Below are the code and all the weights of a small trained network. Each question names an input and a target symbol and asks about switching units off, where a switched-off unit gives its printed mean instead of its output.

import numpy as np


def w(rows, s, z=0):
    codes = np.array(rows[::2]) - 128.0
    scale = np.full(codes.shape[1], s)
    scale[-1] = z or s
    return codes * scale


def f(y):
    return np.maximum(y, 0)


def softmax(a):
    e = np.exp(a - a.max(-1, keepdims=True))
    return e / e.sum(-1, keepdims=True)


def log_softmax(a):
    a = a - a.max(-1, keepdims=True)
    return a - np.log(np.exp(a).sum(-1, keepdims=True))


def net(x, mask):
    ids = ['ΔΞαβγηθμσ'.index(c) for c in x.split()]
    T = len(ids)
    res = E[ids] + P[:T]
    u = 0
    for l in range(3):
        r = res
        for j in range(2):
            rows = slice(2 * j, 2 * j + 2)
            q, k, v = (r @ M[l][rows].T for M in (Q, K, V))
            z = softmax(np.where(np.tri(T) > 0, q @ k.T / 2**0.5, -1e9)) @ v
            o = O[l][rows]
            res = res + np.where(mask[u + j], z, o[:, -1]) @ o[:, :-1]
        u += 2
        y = f(res @ A[l][:, :-1].T + A[l][:, -1])
        res = res + np.where(mask[u : u + 8], y, B[l][:, -1]) @ B[l][:, :-1]
        u += 8
    return log_softmax(res[-1] @ U[:, :-1].T + U[:, -1])


Q, K, V, O, A, B = {}, {}, {}, {}, {}, {}
E = w([
[92,220,81,117,156,168,96,209],'Δ',
[106,198,143,183,166,47,115,222],'Ξ',
[219,119,157,151,176,101,192,96],'α',
[101,103,150,219,217,106,205,111],'β',
[151,150,30,126,151,209,128,94],'γ',
[171,151,77,23,174,41,137,167],'η',
[7,221,118,87,176,166,71,102],'θ',
[178,76,185,194,115,93,171,195],'μ',
[136,99,142,108,66,169,235,45],'σ',
],0.017)
P = w([
[115,81,230,76,192,254,136,181],'0',
[116,115,181,101,192,243,124,160],'1',
[134,139,148,117,174,212,124,151],'2',
[148,160,113,127,156,178,133,138],'3',
[159,177,86,144,136,140,135,114],'4',
[183,188,64,161,116,104,127,96],'5',
[204,200,37,181,92,66,127,85],'6',
[235,202,3,205,89,51,97,53],'7',
],0.009)
Q[0] = w([
[194,215,61,2,138,154,161,122],'L0H1',
[146,158,108,177,219,114,183,140],'L0H1',
[216,153,118,32,135,114,147,134],'L0H2',
[146,118,142,161,49,208,173,76],'L0H2',
],0.0092)
K[0] = w([
[159,255,115,150,108,123,188,70],'L0H1',
[164,172,70,234,217,74,181,101],'L0H1',
[220,227,181,96,137,141,126,101],'L0H2',
[108,98,153,89,46,182,125,71],'L0H2',
],0.0094)
V[0] = w([
[136,86,139,217,176,103,103,156],'L0H1',
[130,120,215,135,2,197,163,163],'L0H1',
[88,148,120,111,36,129,94,125],'L0H2',
[155,112,23,130,72,88,109,146],'L0H2',
],0.0051)
O[0] = w([
[118,176,162,57,26,95,255,142,191],'L0H1',
[138,231,127,113,146,134,86,133,3],'L0H1',
[242,53,222,123,72,67,127,108,4],'L0H2',
[68,87,123,104,99,122,189,146,40],'L0H2',
],0.0079,0.0034)
A[0] = w([
[153,167,137,138,9,189,110,149,123],'L0N1',
[159,141,118,141,193,110,148,67,254],'L0N2',
[103,99,167,86,155,52,123,170,227],'L0N3',
[219,88,113,151,157,168,114,61,191],'L0N4',
[152,16,226,148,122,149,225,156,201],'L0N5',
[136,120,143,165,101,108,158,174,75],'L0N6',
[129,192,63,198,119,130,87,169,179],'L0N7',
[192,160,153,2,117,136,185,59,113],'L0N8',
],0.0084,0.003)
B[0] = w([
[120,165,74,70,185,119,174,101,145],'L0N1',
[140,120,71,127,68,143,199,201,209],'L0N2',
[119,127,59,160,255,152,156,92,172],'L0N3',
[74,161,105,154,137,138,186,174,185],'L0N4',
[128,68,227,89,85,183,145,96,165],'L0N5',
[167,148,178,103,137,88,123,140,159],'L0N6',
[177,208,158,66,117,92,122,117,255],'L0N7',
[57,85,137,142,135,75,133,226,163],'L0N8',
],0.0092,0.0095)
Q[1] = w([
[76,147,208,107,20,147,128,137],'L1H1',
[121,97,173,225,124,182,110,49],'L1H1',
[165,1,218,132,64,118,149,149],'L1H2',
[111,217,182,44,124,141,195,142],'L1H2',
],0.0077)
K[1] = w([
[161,2,161,99,172,141,92,141],'L1H1',
[142,142,172,125,232,227,133,205],'L1H1',
[101,100,184,135,197,191,92,190],'L1H2',
[162,74,131,152,67,45,137,81],'L1H2',
],0.009)
V[1] = w([
[86,175,113,164,127,221,167,99],'L1H1',
[247,168,142,145,140,128,149,204],'L1H1',
[81,91,74,249,79,127,170,226],'L1H2',
[242,66,227,253,154,121,141,68],'L1H2',
],0.0055)
O[1] = w([
[192,159,142,131,79,196,202,144,192],'L1H1',
[21,170,160,162,8,175,102,164,254],'L1H1',
[109,175,225,100,78,62,212,62,166],'L1H2',
[80,143,93,132,145,98,254,109,1],'L1H2',
],0.0089,0.0085)
A[1] = w([
[206,162,159,126,217,73,105,136,117],'L1N1',
[83,145,77,121,158,82,79,171,132],'L1N2',
[225,96,96,87,165,120,130,153,81],'L1N3',
[194,147,52,93,133,158,99,114,175],'L1N4',
[167,181,231,113,67,117,52,106,5],'L1N5',
[172,167,114,193,115,142,205,71,174],'L1N6',
[140,173,161,145,159,96,114,98,20],'L1N7',
[134,9,169,196,100,165,139,172,131],'L1N8',
],0.011,0.0028)
B[1] = w([
[206,184,162,74,229,105,117,100,170],'L1N1',
[18,63,140,138,170,120,108,93,214],'L1N2',
[156,160,52,132,146,94,215,107,142],'L1N3',
[163,151,88,120,85,145,60,89,206],'L1N4',
[109,49,182,172,144,144,161,82,246],'L1N5',
[138,118,134,128,112,129,58,161,224],'L1N6',
[212,69,177,155,84,127,178,172,158],'L1N7',
[86,108,173,27,190,173,225,5,166],'L1N8',
],0.011,0.014)
Q[2] = w([
[138,95,136,181,204,120,83,105],'L2H1',
[44,187,205,91,176,114,131,102],'L2H1',
[108,82,140,234,85,177,2,165],'L2H2',
[133,147,209,180,133,74,93,133],'L2H2',
],0.0089)
K[2] = w([
[129,137,172,174,157,106,2,53],'L2H1',
[98,127,154,139,119,18,215,101],'L2H1',
[108,133,60,178,53,35,83,81],'L2H2',
[181,99,148,188,109,46,135,152],'L2H2',
],0.0076)
V[2] = w([
[129,132,209,163,180,147,145,35],'L2H1',
[124,150,126,32,2,237,178,43],'L2H1',
[180,109,86,150,54,146,71,232],'L2H2',
[154,124,175,241,115,160,118,62],'L2H2',
],0.006)
O[2] = w([
[104,203,65,222,122,114,117,146,247],'L2H1',
[144,67,103,103,155,172,92,181,227],'L2H1',
[84,165,123,183,184,139,140,131,54],'L2H2',
[99,208,159,1,168,188,128,183,178],'L2H2',
],0.0099,0.013)
A[2] = w([
[87,202,162,164,83,123,156,157,185],'L2N1',
[159,170,83,107,222,195,126,158,209],'L2N2',
[108,168,171,53,112,209,143,145,3],'L2N3',
[178,202,71,105,97,103,1,94,3],'L2N4',
[82,44,90,177,168,78,221,31,16],'L2N5',
[168,109,195,80,124,233,167,16,101],'L2N6',
[193,160,191,157,179,45,175,34,151],'L2N7',
[157,99,59,127,202,32,228,182,53],'L2N8',
],0.0071,0.004)
B[2] = w([
[166,143,96,187,112,160,162,142,221],'L2N1',
[130,121,128,139,80,80,142,158,249],'L2N2',
[139,131,123,112,110,112,136,64,245],'L2N3',
[131,120,130,98,163,59,146,89,208],'L2N4',
[193,138,158,122,173,157,107,148,149],'L2N5',
[113,134,149,145,185,111,151,154,223],'L2N6',
[117,107,106,129,166,158,65,149,202],'L2N7',
[92,194,175,118,87,251,201,139,142],'L2N8',
],0.012,0.015)
U = w([
[117,132,128,200,155,114,120,172,174],'Δ',
[59,93,2,127,169,115,118,132,59],'Ξ',
[146,159,58,131,98,146,186,12,95],'α',
[158,72,133,162,127,124,90,49,94],'β',
[194,141,90,97,68,149,61,146,188],'γ',
[83,87,195,96,155,153,162,96,178],'η',
[26,115,157,80,157,110,57,107,65],'θ',
[156,112,93,119,170,48,142,96,128],'μ',
[215,155,153,120,157,141,130,63,3],'σ',
],0.0077,0.0054)

Each question gives the input, a string of symbols that net reads in full, and the target symbol t.
The units are the heads (2 rows each of Q, K, V and O) and the neurons (one row each of A and B). Each row of codes is followed by its name. A weight is (code - 128) times the scale printed after its matrix; where a second scale follows, it is the last column's (O, A, B and U).
mask holds one flag per unit, layer by layer, with each layer's heads first. A switched-off unit (its flag False) gives its mean, the last column of its rows in O or B, instead of its output. The means were averaged over made-up inputs and are rounded, as every weight is.
A unit's drop is (log p(t) with every unit on - log p(t) with that unit switched off) / (log p(t) with every unit on - log p(t) with every unit switched off).
The circuit of an input: a set's keep is (log p(t) with only the set's units on - log p(t) with every unit switched off) / (log p(t) with every unit on - log p(t) with every unit switched off). Starting from the 12 units with the biggest drops (on a tie, the unit counted first), units are removed one at a time, each time the one whose removal leaves the highest keep (on an exact tie, the one counted first), for as long as the keep stays at least 0.8.
units of the circuit, in order: the units of the circuit, biggest drop first
unit that matters most: the unit with the biggest drop
k most important neurons: the k neurons with the biggest drops, biggest first
top k neurons in layer l: the k neurons of layer l with the biggest drops, biggest first
input γ μ β μ, target γ: units of the circuit, in order => (L2H1 L1N8 L0N5 L2H2)
input Δ β Ξ μ θ, target Ξ: units of the circuit, in order => (L0N5 L1N8 L2H1)
input η Ξ θ α α α, target Δ: top neuron in layer 2 => (L2N3)
input γ Δ γ, target γ: units of the circuit, in order => (L2H1 L1N2)
input α μ Ξ θ η, target α: units of the circuit, in order => (L2N8 L1N3 L1H1 L0N3)
input η Ξ η Δ θ Δ, target μ: 3 most important neurons => (L2N4 L1N4 L1N1)
input η Ξ Ξ γ Δ η, target Ξ: 2 most important neurons => (L0N7 L0N3)
input γ α γ θ β α θ Δ, target μ: 2 most important neurons => (L2N4 L0N8)
input Δ θ Ξ σ Δ, target σ: 2 most important neurons => (L1N5 L0N7)
input μ Δ Δ θ γ γ Δ, target Δ: 3 most important neurons => (L1N5 L1N6 L0N2)
input σ θ γ η, target γ: 2 most important neurons => (L0N3 L0N4)
input γ Δ α, target η: units of the circuit, in order => (L1N8 L0N5)
input μ α β β, target γ: 3 most important neurons => (L1N8 L1N6 L1N5)
input Δ η Δ α α, target γ: unit that matters most => L0H2
input Ξ Δ Ξ α η, target θ: top 2 neurons in layer 0 => (L0N8 L0N2)
input Δ Δ γ η, target γ: 4 most important neurons => (L0N3 L1N5 L0N7 L0N4)
input γ σ Ξ β β η, target η: top 2 neurons in layer 0 => (L0N8 L0N7)
input η μ Ξ α Ξ Δ β β, target γ: 2 most important neurons => (L1N6 L0N5)
input θ μ η, target α: 4 most important neurons => (L2N8 L0N5 L1N3 L0N3)
input Ξ Ξ γ Ξ η γ α Δ, target η: 3 most important neurons => (L1N5 L0N4 L0N2)
input Ξ Ξ β θ γ Δ σ, target η: unit that matters most => L0H2
input θ γ Ξ β Δ, target γ: top 2 neurons in layer 0 => (L0N5 L0N2)
input Ξ θ Ξ Δ α θ, target η: 2 most important neurons => (L1N5 L0N2)
input α γ γ σ μ Δ Ξ η, target Δ: top 2 neurons in layer 0 => (L0N7 L0N8)
input μ β θ, target γ: 3 most important neurons => (L0N5 L1N8 L0N7)
input σ σ α Ξ γ Ξ η, target Δ: 3 most important neurons => (L0N7 L0N8 L1N2)
input Ξ η β α, target η: unit that matters most => L0N8
input γ σ θ, target σ: top 2 neurons in layer 0 => (L0N7 L0N4)
input μ η β β σ β σ σ, target Δ: 2 most important neurons => (L1N6 L1N8)
